[-0.242,0.142,-1.112,0.176,2.012,-4.739,1.447,3.988,-1.698,-3.209,4.347,-1.823,0.004,0.598,0.363,-2.615,0.675,-0.504,-2.972,-0.799,-0.484,4.146,1.509,-0.692,1.422,1.784,-1.131,5.339,-4.492,3.474,0.555]	0
[1.311,0.073,0.269,0.811,-2.009,-0.050,0.368,0.131,-0.635,0.186,0.955,-1.486,-0.157,2.052,-0.359,-1.328,-0.044,0.774,1.127,0.881,-0.547,-0.371,-1.039,1.045,0.870,-0.730,-0.296,-1.300,1.281,-2.813,2.125]	1
[-1.906,1.316,2.720,-0.565,-1.445,1.739,0.114,-0.193,0.178,1.090,-4.814,0.798,0.920,-0.219,0.251,0.530,0.276,-1.087,-0.477,-1.007,0.302,-1.810,-0.262,1.410,0.293,0.445,-0.280,-4.384,2.462,0.754,1.027]	2
[-0.703,0.370,-1.226,0.266,-0.317,-0.390,1.099,-0.151,1.071,-0.794,-3.738,0.652,0.258,-0.511,-0.008,0.124,0.405,-1.464,-0.928,-0.958,0.191,-0.355,2.359,-0.114,-0.616,1.710,-0.477,0.113,-0.199,2.152,0.071]	0
[2.753,0.621,1.095,2.553,-0.388,0.816,-1.857,-0.293,-0.288,0.395,0.220,-0.908,0.041,0.227,0.464,-1.135,-0.343,1.523,1.972,-0.266,-1.146,-0.947,-1.101,-0.227,0.593,-0.080,0.388,-2.795,1.503,-2.794,0.133]	1
[0.875,1.382,-0.401,0.196,-1.133,-0.621,1.145,-0.311,0.366,-0.236,-3.585,-0.284,0.028,0.215,0.679,-0.484,0.097,-1.559,0.272,-1.050,0.107,-1.177,2.950,0.906,0.646,1.206,0.862,2.624,0.683,0.896,1.464]	0
[0.096,0.454,0.010,-0.360,-1.548,0.689,1.183,0.700,1.463,0.230,-4.719,-0.533,0.174,-0.223,0.375,0.482,0.079,-1.464,-0.478,-0.878,0.070,-0.731,1.542,1.355,-0.116,0.705,0.560,-2.460,1.267,0.665,1.152]	2
[3.893,0.697,-1.352,1.135,-0.354,-1.712,0.145,2.578,-0.778,0.231,-0.643,-4.363,-0.397,2.106,0.786,-2.913,-0.031,-1.296,-0.065,-0.235,-0.838,0.652,2.697,-0.849,2.894,-0.040,0.331,1.194,-0.792,-1.363,2.847]	1
[1.443,0.821,-4.286,-0.539,-3.580,-0.853,0.853,0.253,0.681,-0.002,-7.901,-4.361,-0.554,0.670,0.728,-0.217,0.271,-2.430,-1.491,-1.644,-1.943,-0.502,5.373,0.351,0.683,1.324,1.669,-1.349,1.605,-1.721,3.008]	1
[-4.926,-0.074,0.611,-0.486,-2.576,1.108,2.200,1.649,0.057,-0.213,-7.901,-3.249,-0.105,-1.273,0.759,-0.331,0.118,-1.094,-5.505,-2.580,-0.404,0.629,0.122,1.251,-1.061,0.863,0.352,-4.194,1.757,2.119,-0.429]	2
[3.379,0.758,-0.252,0.690,-1.324,-0.142,-0.411,0.701,-0.279,-0.849,-1.785,-1.976,-0.563,0.730,0.757,-2.537,0.217,0.206,-2.470,0.585,-0.366,-0.847,0.020,-0.218,1.817,0.969,0.188,0.226,1.494,-1.664,2.418]	1
[0.553,0.787,-1.385,0.178,-1.589,-0.303,0.036,-0.165,1.175,0.042,-5.184,0.899,0.032,-0.212,0.296,0.433,-0.349,-1.435,-3.183,-0.626,-0.415,-0.218,2.988,0.836,0.269,0.687,0.050,0.580,1.447,1.237,1.546]	0
[-2.479,0.168,-0.941,-0.144,-2.173,-0.587,1.923,1.280,0.005,-0.271,-5.612,-1.792,-0.044,0.015,-0.102,0.368,0.336,-1.036,-2.327,-1.304,-0.266,0.018,2.908,1.101,-0.919,0.635,1.056,-0.915,0.302,1.158,1.224]	2
[0.225,0.574,-0.223,1.822,0.525,-0.874,0.729,1.873,-0.164,-1.192,-0.607,1.451,0.208,-1.105,0.024,-1.827,0.755,-0.959,-3.628,-0.860,0.216,0.069,-0.082,-0.434,0.308,1.555,-0.669,-0.416,0.142,2.683,0.588]	0
[-1.420,0.371,-0.051,0.803,-1.372,0.371,1.323,0.898,-0.243,-0.178,-3.447,-0.607,0.046,-0.344,0.145,0.203,-0.014,-0.573,-1.652,-0.587,-0.468,-0.214,1.543,0.897,-0.411,0.298,0.707,-0.747,0.854,1.011,0.930]	2
[-1.490,0.223,-1.534,-0.195,-0.011,0.350,0.795,-0.107,0.649,-0.355,-2.706,1.131,0.145,-1.819,0.196,0.036,-0.076,-0.654,-3.831,-0.384,-0.025,-0.589,0.626,0.021,-1.328,2.688,0.910,-1.201,0.877,1.756,-0.955]	0
[1.637,0.183,-1.523,-0.377,1.152,-0.668,0.050,1.076,0.445,-1.255,0.394,1.646,-0.015,-0.756,-0.502,-1.255,-0.158,0.446,-0.126,-0.125,-0.188,-1.198,0.531,-0.396,-0.368,1.067,-0.279,0.527,-0.140,1.533,0.427]	0
[0.578,0.878,2.644,-0.381,-1.301,1.413,0.642,-0.659,0.278,0.255,-3.858,0.664,-0.242,-0.750,-0.500,-0.348,0.204,-0.282,-0.272,-0.077,0.025,-1.481,-1.304,2.048,0.467,-0.312,-0.152,-3.728,2.948,-0.304,1.416]	2
[-0.879,-0.051,-1.429,0.129,0.208,-1.045,0.861,1.834,0.401,-1.784,-2.139,-1.955,0.481,-0.716,-0.079,-0.155,-0.251,-1.588,-0.150,-1.212,0.235,2.176,2.884,-1.621,-0.326,0.772,0.261,0.769,-2.186,2.813,-0.353]	2
[0.878,0.125,0.467,-0.906,-0.586,-1.710,-0.074,0.062,-1.538,-1.481,0.845,-3.843,-0.442,1.426,0.527,-3.184,0.208,0.906,-0.348,0.501,-0.576,1.475,-1.890,-0.134,7.194,-0.435,0.119,-1.333,-0.810,-2.085,0.812]	1
---
[-0.901,-0.650,0.483,-0.620,-0.812,-0.577,1.104,-0.457,-0.324,-0.003,-0.887,1.636,1.457,0.746,0.259,-0.213,0.657,-0.294,-0.578,-0.674,-0.028,0.145,-0.073,-2.298,-0.535,0.116,1.300,0.004,-1.280,-1.707,-0.363]	8
[-0.896,-0.486,-1.471,0.777,-0.466,0.362,-0.243,-0.411,0.317,1.669,0.814,-0.453,-0.837,0.493,-0.230,1.750,0.152,0.569,1.702,-0.761,-0.327,1.027,1.460,-0.455,-0.107,-1.894,-1.092,1.685,0.449,0.251,-1.267]	9
[-1.462,2.412,0.551,-2.122,0.503,1.656,-1.530,-1.429,-0.003,-0.314,-0.663,0.760,-1.857,-1.421,-1.117,-1.717,-2.506,1.026,-0.210,-0.615,-2.072,2.570,2.431,-0.636,2.284,0.843,0.485,1.183,-1.331,-1.100,-0.597]	5
[1.564,1.839,-3.604,-1.767,-1.122,0.821,-0.232,-1.263,-1.532,1.898,1.008,-1.627,-2.335,-1.121,-1.747,2.184,-0.068,0.080,0.099,-0.780,-0.691,0.758,-0.399,1.091,-1.077,1.983,-1.128,2.203,-0.602,-0.229,0.969]	8
[-0.392,-2.195,3.785,0.880,1.015,-0.439,-0.811,-0.172,0.021,-0.614,-0.153,-0.510,0.260,-0.403,1.321,0.844,0.039,-1.359,0.433,0.773,1.465,-0.606,-0.657,1.502,0.317,-0.536,0.842,-0.830,1.163,0.420,0.019]	7
[0.642,-0.032,0.876,-0.866,0.601,0.547,-0.042,0.395,-0.464,0.445,0.443,-0.044,-1.523,1.719,0.365,0.932,0.161,0.475,-0.394,0.407,-0.221,-0.318,0.042,0.025,-0.054,0.215,-1.363,0.888,-0.828,0.031,0.501]	3
[-2.133,-1.978,0.983,0.370,0.626,-0.599,-1.942,1.010,0.597,0.026,-1.639,2.272,4.384,1.148,1.062,-1.423,-0.640,-1.990,-0.560,-0.784,2.112,-0.270,0.777,0.510,0.701,-2.038,-1.069,0.112,0.520,0.549,-1.571]	8
[0.216,2.830,1.440,0.482,-0.605,-0.077,-2.026,-2.407,-2.033,0.615,4.046,-2.317,-2.689,2.170,-3.104,1.226,1.947,-0.261,1.349,-2.001,-3.875,1.509,0.692,1.431,-2.253,-0.091,0.690,1.958,-1.500,-0.854,-1.529]	5
[-0.088,0.431,0.523,-1.102,0.752,0.467,-0.398,-0.099,0.018,0.350,-0.840,0.707,0.512,-1.799,-0.458,-0.556,-1.077,0.312,-0.022,0.537,-0.113,0.908,1.205,-0.030,1.457,1.941,-0.175,0.415,0.436,-0.008,0.252]	8
[-0.202,-1.483,-0.870,0.067,-0.590,0.570,3.508,0.521,-0.521,-0.103,-0.473,0.104,-0.094,-0.616,-1.668,-0.439,0.196,0.000,-0.543,-0.372,1.369,-0.468,-0.975,-0.529,0.074,1.245,1.150,0.601,-0.282,-0.828,-1.008]	5
[-0.340,0.277,-2.579,0.076,-0.485,0.024,-0.162,-0.654,-0.607,-1.957,0.611,-0.004,-0.284,0.626,0.456,0.977,0.096,0.769,-1.390,-1.515,-1.176,0.726,0.420,0.364,-0.462,-1.092,0.056,-0.388,-0.841,0.830,-1.029]	9
[-0.456,-0.643,-1.715,-1.279,-0.500,-1.119,1.212,1.473,0.523,0.625,-0.041,0.100,-0.266,-0.656,1.314,0.800,0.104,-0.473,-0.889,0.258,2.078,-0.581,-0.610,0.191,-0.115,0.265,-1.999,0.978,0.196,0.530,0.597]	7
[0.499,-0.897,0.900,-0.948,-0.672,-0.327,-0.086,0.824,-0.133,0.693,0.543,0.767,-2.207,-0.918,-0.418,1.318,0.440,0.348,0.046,0.314,0.549,0.183,0.371,0.010,-0.071,-0.051,-1.677,1.822,-0.763,-0.183,0.682]	3
[0.742,0.341,2.213,0.753,0.462,-0.532,0.431,0.627,0.210,-0.170,-0.103,-0.611,0.212,0.585,0.168,0.067,0.551,0.336,1.284,2.137,0.300,-0.673,-1.022,0.688,-0.356,-0.248,-0.210,-0.402,1.682,0.165,0.382]	7
[-1.626,-1.183,-0.202,-0.547,0.117,0.353,-1.756,1.239,0.044,-2.288,0.881,0.573,0.085,-0.990,1.258,-0.528,-1.324,0.323,-2.162,-0.450,1.188,1.488,0.652,-1.455,0.582,1.500,-1.766,1.370,-2.190,1.147,-0.774]	4
[0.095,-0.102,2.211,-1.175,-0.949,-0.778,2.799,1.082,-0.844,0.275,0.073,-1.033,-1.562,0.118,0.979,1.241,0.332,0.893,-0.339,0.222,0.362,0.845,-0.043,0.328,0.382,-0.109,-1.119,2.602,-0.999,-0.069,1.033]	3
[1.150,-0.409,1.443,0.363,0.345,-0.446,0.591,0.257,-0.283,-1.508,0.102,0.529,0.737,-0.658,0.995,-0.381,1.039,0.155,0.172,-0.383,0.806,-1.052,-1.372,1.614,-0.228,-0.373,0.502,-0.961,0.375,0.538,0.237]	7
[0.148,-0.730,1.594,-0.077,0.074,-1.374,0.145,1.199,0.751,0.796,0.683,0.075,0.179,0.273,-0.553,0.478,1.098,-0.799,0.517,0.376,0.375,-1.060,-0.212,-0.186,-0.171,-0.385,-1.114,0.619,1.369,0.261,0.866]	7
[0.358,-0.505,0.605,0.129,0.863,-1.545,0.573,2.055,0.212,-0.561,0.014,1.640,-1.236,-0.330,1.169,0.068,0.674,-0.474,0.032,0.903,0.997,-1.055,-1.268,1.376,-0.446,-0.551,-1.371,-0.617,0.232,0.395,0.571]	7
[2.270,-0.383,-0.112,-0.008,0.301,0.507,0.105,0.494,-0.354,-1.224,-2.131,1.246,-0.370,-0.980,1.480,-1.883,-2.004,0.267,-1.253,-0.484,1.104,-0.092,0.072,-0.592,1.000,0.162,-0.358,0.329,-1.499,0.227,0.423]	4
[-1.821,1.227,-2.164,1.168,-0.641,1.844,-1.613,-2.339,-2.444,-0.557,1.746,-1.844,-2.567,1.148,-2.191,-0.116,0.264,0.690,-0.124,-2.978,-3.700,0.498,-0.122,-0.021,-1.871,0.354,2.011,1.112,-2.729,-0.291,-2.631]	5
[-0.204,-0.651,-0.621,-2.041,-0.767,-0.882,1.861,0.421,0.071,1.362,1.137,0.032,-1.746,-0.895,1.082,1.951,0.575,1.177,-0.907,-0.368,1.967,-0.437,-0.059,0.162,0.338,-0.538,-1.362,2.197,-1.046,0.376,0.690]	3
[-2.200,0.189,-1.245,-0.511,0.042,-0.969,1.096,-2.729,-0.112,2.957,0.504,0.580,0.427,0.139,1.317,1.143,0.361,0.155,-0.404,0.774,1.204,-1.251,-1.575,0.467,-0.093,-0.202,-0.626,0.040,-0.162,0.524,0.171]	7
[-0.885,-0.351,1.314,-0.953,0.508,0.451,-1.461,0.194,0.921,-0.518,-0.324,0.058,-0.738,-0.273,0.116,-2.234,-1.482,-0.672,0.163,0.161,0.333,0.531,1.216,-0.160,0.617,1.125,-1.023,-0.125,-0.658,-0.503,-0.969]	4
[0.870,1.091,-1.212,0.326,-1.730,0.672,1.052,-0.888,-3.288,-0.736,0.982,-0.900,-2.521,-0.682,-1.054,0.578,0.314,0.456,-0.269,-0.390,-0.412,0.428,-1.698,0.156,-1.707,2.879,-0.035,0.993,-1.625,-0.086,1.944]	5
[0.485,0.648,0.269,-1.422,-0.536,-0.597,1.423,0.013,-0.085,1.149,0.730,-0.217,-0.737,-0.256,0.647,0.783,0.525,0.859,-0.140,0.760,-0.430,0.210,0.220,0.124,0.963,0.390,-1.175,0.915,-0.941,2.442,1.358]	3
[1.481,-0.689,0.302,-0.199,0.808,-0.783,-0.240,0.319,-0.229,0.054,0.078,2.053,0.104,0.236,0.781,0.192,0.789,-0.112,0.001,-0.259,0.875,-1.173,-0.108,0.555,-0.980,-0.410,-1.053,0.423,0.170,0.189,0.313]	7
[0.306,0.204,3.241,-1.041,0.543,0.659,-0.588,0.121,-0.568,-1.614,-1.494,0.331,0.171,-2.143,1.763,-1.952,-1.174,0.988,-0.448,1.700,-0.275,0.340,0.051,-0.532,2.451,0.730,0.108,0.182,-0.961,-0.146,2.040]	8
[-0.182,0.101,1.983,-0.241,0.765,1.191,-1.672,0.562,0.242,-2.377,-1.745,-0.002,0.611,1.039,0.188,-1.249,-1.613,-1.084,0.029,0.304,0.146,0.102,1.214,-0.618,1.331,0.381,-0.540,0.559,-0.851,-1.314,-0.641]	4
[0.684,-0.660,-0.593,0.511,0.403,-0.558,0.071,1.126,0.354,-0.409,-0.463,0.072,0.505,-0.247,1.659,0.162,0.263,0.584,0.256,0.219,0.617,-0.778,-0.741,0.109,0.455,0.335,-1.028,0.185,0.531,0.044,0.208]	7
[-1.042,-0.540,-1.002,-0.380,-0.224,-0.121,0.724,0.297,-0.586,-0.160,1.482,-0.133,-0.636,1.279,-0.182,0.232,0.245,-0.461,-0.079,-0.788,-1.258,0.102,0.035,0.240,-0.062,-1.464,0.950,-0.018,-0.678,0.100,0.011]	9
[-1.200,-0.863,-2.786,-1.096,-0.280,0.076,0.364,-0.001,0.795,0.326,1.233,0.625,-0.433,0.690,0.645,1.209,-0.657,1.686,-0.805,-0.553,-0.059,0.361,1.344,-0.230,0.230,-1.479,0.133,1.599,-0.124,1.113,-0.263]	9
[0.304,-0.014,1.021,-1.712,-0.384,-0.243,0.654,0.080,-1.062,-0.045,0.619,-0.309,-1.757,-0.374,0.931,0.364,-0.084,1.401,-0.351,-0.367,0.966,0.342,0.467,-0.027,0.942,-0.522,-0.270,1.199,-1.218,0.234,1.212]	3
[1.142,-0.567,0.937,0.123,1.056,0.184,-0.244,1.398,-0.998,0.093,0.882,0.054,-2.965,-1.699,-0.321,1.331,0.131,-0.338,0.050,0.190,1.416,-0.912,-0.868,0.419,-0.375,1.787,-1.400,0.013,-0.776,-0.406,-0.202]	5
[1.158,0.021,1.814,-0.410,-0.147,-2.920,-0.008,-0.019,-0.242,-0.623,0.786,-0.617,-0.642,-0.972,0.832,1.094,0.441,0.643,-0.279,-1.364,-0.446,0.471,0.306,-0.063,0.437,-0.371,0.291,0.700,-0.814,-1.804,1.031]	3
[-1.624,-1.045,0.853,0.073,1.037,1.225,-0.270,0.917,0.851,-1.123,-1.378,0.093,0.386,-0.871,0.746,-1.643,-1.198,-0.178,-1.306,-0.692,1.396,-0.556,0.431,-0.038,0.463,0.261,-1.045,0.357,-1.531,-0.903,-0.864]	4
[-1.368,-0.587,0.480,-0.961,-0.122,0.975,-0.716,0.896,0.169,-0.727,-1.028,-0.965,0.715,-0.563,1.504,0.104,-0.047,-1.249,-1.213,-0.696,0.902,0.533,0.214,-0.954,0.598,0.509,-1.724,1.146,-1.218,-0.413,-0.386]	4
[0.145,0.807,-1.918,0.242,-0.922,0.578,-0.247,-0.958,0.103,0.067,0.788,0.042,-0.823,1.131,-0.097,0.925,-0.061,0.550,0.136,-0.446,-1.291,-1.092,1.261,-0.197,-0.358,-1.039,0.379,-0.382,0.314,0.220,0.071]	9
[-0.103,-1.028,0.982,-0.228,-0.202,-1.134,0.422,1.640,0.302,0.565,0.300,-0.240,0.116,0.492,1.174,0.457,0.985,-0.604,0.172,0.568,1.285,-1.099,-0.559,-0.057,-0.652,-0.248,-1.537,-0.055,1.354,0.410,-0.207]	7
[-3.271,-1.390,-2.025,3.143,1.116,0.124,-1.562,2.311,1.265,1.017,-0.831,0.653,0.043,0.641,0.537,0.330,-0.855,-1.190,-1.528,-2.550,2.040,-0.982,0.243,0.110,-2.523,-2.124,-2.804,1.209,-0.636,0.969,-1.911]	5
[0.414,-0.428,1.709,0.642,0.558,-1.193,-1.474,0.576,0.357,-0.360,0.108,0.683,0.744,0.793,2.014,-0.239,0.116,0.343,0.573,-0.258,0.906,-1.684,-0.227,0.731,0.381,0.494,-0.354,-0.210,0.073,0.255,0.478]	7
[-1.462,-0.256,1.116,-0.672,1.121,0.383,-1.003,0.924,-0.039,-0.541,-0.384,0.472,-0.294,-0.252,0.903,-0.822,-1.579,-0.412,-1.215,-0.791,1.692,-0.491,0.242,-0.666,0.391,0.501,-1.415,1.790,-1.605,0.329,-0.067]	4
[-0.317,0.969,-1.958,-0.128,-0.841,-0.176,-0.535,-0.394,0.852,0.095,0.521,0.528,-0.429,0.494,0.048,1.025,-0.577,-0.016,0.186,-1.196,-0.891,1.102,0.494,0.367,-0.233,-0.144,-0.279,0.754,1.040,0.749,-0.109]	9
[2.515,0.265,1.053,-1.898,-0.221,-0.415,0.803,0.614,0.519,4.154,1.513,-0.468,-1.462,-0.825,-1.229,2.212,0.997,1.617,2.449,1.120,-1.532,1.356,1.479,0.951,1.600,-0.521,-1.716,1.358,1.964,-0.667,1.285]	8
[0.569,-1.164,0.503,0.042,0.189,-1.899,0.496,1.448,0.406,-0.029,-0.380,-0.563,-0.675,-0.062,0.351,0.399,0.515,-0.367,0.085,0.988,1.263,-1.652,-0.794,0.056,-0.587,0.188,-1.696,-0.913,-0.077,0.370,0.474]	7
[-0.924,-0.647,-2.486,-0.791,-0.664,-0.374,0.444,0.050,-1.223,2.190,0.962,-0.892,0.130,2.195,-0.791,1.408,0.135,-0.497,-0.331,-0.863,0.988,0.660,1.747,-0.704,-0.768,0.332,-0.707,1.754,-0.786,0.429,0.370]	9
[0.655,-0.663,1.584,-1.514,-0.157,-0.381,0.568,1.138,0.271,-0.404,0.124,0.215,-2.244,-0.611,0.920,0.324,-1.012,1.330,-0.520,1.064,-0.028,-1.288,0.116,-0.030,1.336,0.480,-0.597,1.378,-0.633,-0.369,1.701]	3
[-0.864,0.288,2.394,-0.079,-0.235,-2.011,0.021,-2.130,0.445,-0.396,-1.584,-1.170,2.807,2.646,2.144,-1.585,-0.826,0.229,0.495,-0.313,-0.654,1.320,0.674,0.405,2.101,-1.577,0.988,0.079,-0.075,1.114,1.017]	8
